Below are the code and all the weights of a small trained network. Each question names an input and a target symbol and asks about switching units off, where a switched-off unit gives its printed mean instead of its output.

import numpy as np


def w(rows, s, z=0):
    codes = np.array(rows[::2]) - 128.0
    scale = np.full(codes.shape[1], s)
    scale[-1] = z or s
    return codes * scale


def norm(h):
    return h / np.sqrt((h * h).mean(-1, keepdims=True) + 1e-5)


def f(y):
    return np.maximum(y, 0)


def softmax(a):
    e = np.exp(a - a.max(-1, keepdims=True))
    return e / e.sum(-1, keepdims=True)


def log_softmax(a):
    a = a - a.max(-1, keepdims=True)
    return a - np.log(np.exp(a).sum(-1, keepdims=True))


def net(x, mask):
    ids = ['αβγδεζηλμπσψω'.index(c) for c in x.split()]
    T = len(ids)
    res = E[ids] + P[:T]
    r = norm(res)
    for j in range(2):
        rows = slice(3 * j, 3 * j + 3)
        q, k, v = (r @ M[0][rows].T for M in (Q, K, V))
        z = softmax(np.where(np.tri(T) > 0, q @ k.T / 3**0.5, -1e9)) @ v
        o = O[0][rows]
        res = res + np.where(mask[j], z, o[:, -1]) @ o[:, :-1]
    y = f(norm(res) @ A[0][:, :-1].T + A[0][:, -1])
    res = res + np.where(mask[2:14], y, B[0][:, -1]) @ B[0][:, :-1]
    return log_softmax(norm(res)[-1] @ U[:, :-1].T + U[:, -1])


Q, K, V, O, A, B = {}, {}, {}, {}, {}, {}
E = w([
[92,136,141,188,145,116,173,104,92],'α',
[104,168,115,91,166,92,139,124,104],'β',
[140,126,174,137,24,101,125,131,48],'γ',
[126,127,153,153,198,112,23,189,72],'δ',
[64,181,121,166,136,135,130,93,116],'ε',
[108,156,142,103,13,112,113,175,41],'ζ',
[120,109,139,189,44,102,116,164,229],'η',
[125,169,111,159,142,107,112,255,153],'λ',
[91,127,180,98,142,68,119,75,125],'μ',
[216,179,94,199,116,107,125,109,107],'π',
[90,163,136,76,135,74,122,89,132],'σ',
[126,133,166,105,149,50,177,119,129],'ψ',
[62,100,142,139,139,96,143,100,85],'ω',
],0.022)
P = w([
[201,97,56,163,232,220,103,112,254],'0',
[78,182,200,76,99,129,213,145,53],'1',
[78,183,183,102,100,110,186,140,58],'2',
[84,189,173,118,91,94,160,125,59],'3',
[89,185,159,133,82,71,146,134,61],'4',
[96,153,145,142,74,64,132,148,69],'5',
[111,146,131,146,70,63,122,152,65],'6',
[126,135,120,147,66,48,102,151,74],'7',
[145,120,103,135,57,46,91,151,80],'8',
[170,94,86,134,44,45,73,160,85],'9',
[181,77,46,133,27,39,55,146,91],'10',
],0.0095)
Q[0] = w([
[125,102,122,95,154,183,131,137,169],'h1',
[99,180,175,105,147,147,172,137,119],'h1',
[205,84,114,87,158,255,153,105,182],'h1',
[102,152,135,150,151,73,104,161,95],'h2',
[202,16,146,78,161,248,125,96,147],'h2',
[89,154,134,114,173,155,141,124,162],'h2',
],0.046)
K[0] = w([
[94,141,162,122,176,141,193,105,137],'h1',
[54,206,157,171,141,15,138,117,109],'h1',
[59,134,126,67,222,169,230,41,164],'h1',
[155,109,117,135,198,127,102,155,144],'h2',
[85,142,194,46,47,130,200,138,2],'h2',
[73,141,157,148,146,21,125,131,119],'h2',
],0.028)
V[0] = w([
[105,177,89,84,181,48,161,174,190],'h1',
[43,82,101,74,189,119,50,146,63],'h1',
[105,154,101,98,64,196,69,216,158],'h1',
[128,57,114,206,164,169,201,119,31],'h2',
[41,121,115,226,51,202,65,121,144],'h2',
[171,221,4,141,94,170,181,98,104],'h2',
],0.027)
O[0] = w([
[137,138,46,89,153,62,82,200,217,108],'h1',
[38,91,126,39,249,169,169,127,154,101],'h1',
[42,232,201,96,102,54,149,140,121,248],'h1',
[216,165,249,171,214,105,200,178,149,96],'h2',
[130,127,228,182,132,170,45,64,247,66],'h2',
[207,242,79,136,164,200,161,23,148,125],'h2',
],0.014,0.017)
A[0] = w([
[147,181,112,206,66,58,122,144,110,138],'n1',
[128,30,122,203,158,208,165,96,64,184],'n2',
[222,34,86,104,165,142,100,122,149,49],'n3',
[135,71,162,208,128,136,145,51,6,3],'n4',
[196,117,234,104,157,118,101,127,182,34],'n5',
[220,82,99,182,92,108,66,150,120,90],'n6',
[47,193,148,101,143,124,145,137,143,76],'n7',
[66,50,113,152,146,118,93,117,130,86],'n8',
[169,180,154,127,147,158,12,187,28,95],'n9',
[128,136,61,130,116,133,169,199,50,98],'n10',
[96,45,220,187,147,92,60,166,153,173],'n11',
[90,32,113,131,99,73,121,178,83,128],'n12',
],0.023,0.0057)
B[0] = w([
[119,37,124,57,167,48,117,102,195,250],'n1',
[189,118,229,106,175,76,64,207,240,188],'n2',
[40,92,154,76,40,141,183,199,72,152],'n3',
[142,219,70,6,115,73,85,183,83,213],'n4',
[95,93,38,157,22,195,67,203,100,189],'n5',
[134,197,117,190,239,89,181,136,69,173],'n6',
[151,148,133,200,163,30,108,166,54,219],'n7',
[162,143,150,133,77,74,108,121,208,164],'n8',
[61,91,130,120,169,162,175,89,175,165],'n9',
[146,129,152,169,74,221,192,100,244,236],'n10',
[123,118,142,45,159,195,221,10,148,211],'n11',
[164,126,143,211,191,197,30,86,33,242],'n12',
],0.025,0.018)
U = w([
[175,154,203,200,145,143,147,214,165,30],'α',
[114,158,41,67,108,153,209,117,188,60],'β',
[166,172,169,54,70,153,99,112,86,230],'γ',
[64,125,133,70,255,151,123,80,95,136],'δ',
[122,184,112,213,122,194,67,103,200,169],'ε',
[51,210,189,177,68,137,173,63,52,133],'ζ',
[112,75,142,152,66,91,143,21,198,249],'η',
[80,154,92,108,137,30,95,185,146,202],'λ',
[111,30,152,171,111,128,36,154,102,88],'μ',
[226,177,85,156,210,105,148,52,109,68],'π',
[81,125,5,92,84,165,71,77,118,34],'σ',
[141,88,88,167,99,131,183,197,53,189],'ψ',
[116,53,201,84,132,122,197,181,175,2],'ω',
],0.012,0.0031)

Each question gives the input, a string of symbols that net reads in full, and the target symbol t.
The units are the heads (3 rows each of Q, K, V and O) and the neurons (one row each of A and B). Each row of codes is followed by its name. A weight is (code - 128) times the scale printed after its matrix; where a second scale follows, it is the last column's (O, A, B and U).
mask holds one flag per unit, heads first, then neurons. A switched-off unit (its flag False) gives its mean, the last column of its rows in O or B, instead of its output. The means were averaged over made-up inputs and are rounded, as every weight is.
A unit's drop is (log p(t) with every unit on - log p(t) with that unit switched off) / (log p(t) with every unit on - log p(t) with every unit switched off).
The circuit of an input: a set's keep is (log p(t) with only the set's units on - log p(t) with every unit switched off) / (log p(t) with every unit on - log p(t) with every unit switched off). Starting from the 12 units with the biggest drops (on a tie, the unit counted first), units are removed one at a time, each time the one whose removal leaves the highest keep (on an exact tie, the one counted first), for as long as the keep stays at least 0.8.
circuit, biggest first: the units of the circuit, biggest drop first
unit that matters most: the unit with the biggest drop
k most important neurons: the k neurons with the biggest drops, biggest first
which heads matter: for each layer, one digit per head in row order, 1 if its drop is at least 0.15 and else 0, layers parted by /
input π ε ζ, target ζ: unit that matters most -> h1
input γ ω π, target γ: which heads matter -> 10
input μ δ γ π η ω, target μ: circuit, biggest first -> (h2 n12)
input λ α σ δ μ λ γ π σ ε, target π: 2 most important neurons -> (n6 n5)
input β η ω λ ψ δ λ σ η, target η: 2 most important neurons -> (n1 n4)
input δ σ ψ μ ψ, target δ: which heads matter -> 11
input γ λ ε γ ε ψ β ψ ψ δ δ, target δ: 4 most important neurons -> (n11 n9 n6 n1)
input γ η β ψ σ ζ ψ δ ω η, target η: which heads matter -> 01
input γ ζ γ β γ σ ψ ε γ β, target γ: circuit, biggest first -> (h1 n4)
input ω ψ ζ η λ, target ω: circuit, biggest first -> (h2 n11)
input η α η ψ λ δ ω β ε η β, target η: which heads matter -> 00
input δ ψ γ ψ π ψ α μ ψ, target π: circuit, biggest first -> (n6 h1)
input ψ ω ω δ λ μ ψ η ω, target ψ: 2 most important neurons -> (n12 n11)
input σ σ β λ μ μ α π, target σ: circuit, biggest first -> (h2)
input γ μ β μ, target γ: which heads matter -> 11
input ω ψ β ε σ, target ω: which heads matter -> 01
input ω λ δ ζ ω δ η ψ, target η: which heads matter -> 10
input β η ζ ψ ω δ σ η μ, target η: 3 most important neurons -> (n1 n4 n10)
input α ω δ ε δ, target α: 2 most important neurons -> (n1 n5)
input ε ω σ η ψ ω ω, target ε: unit that matters most -> h2
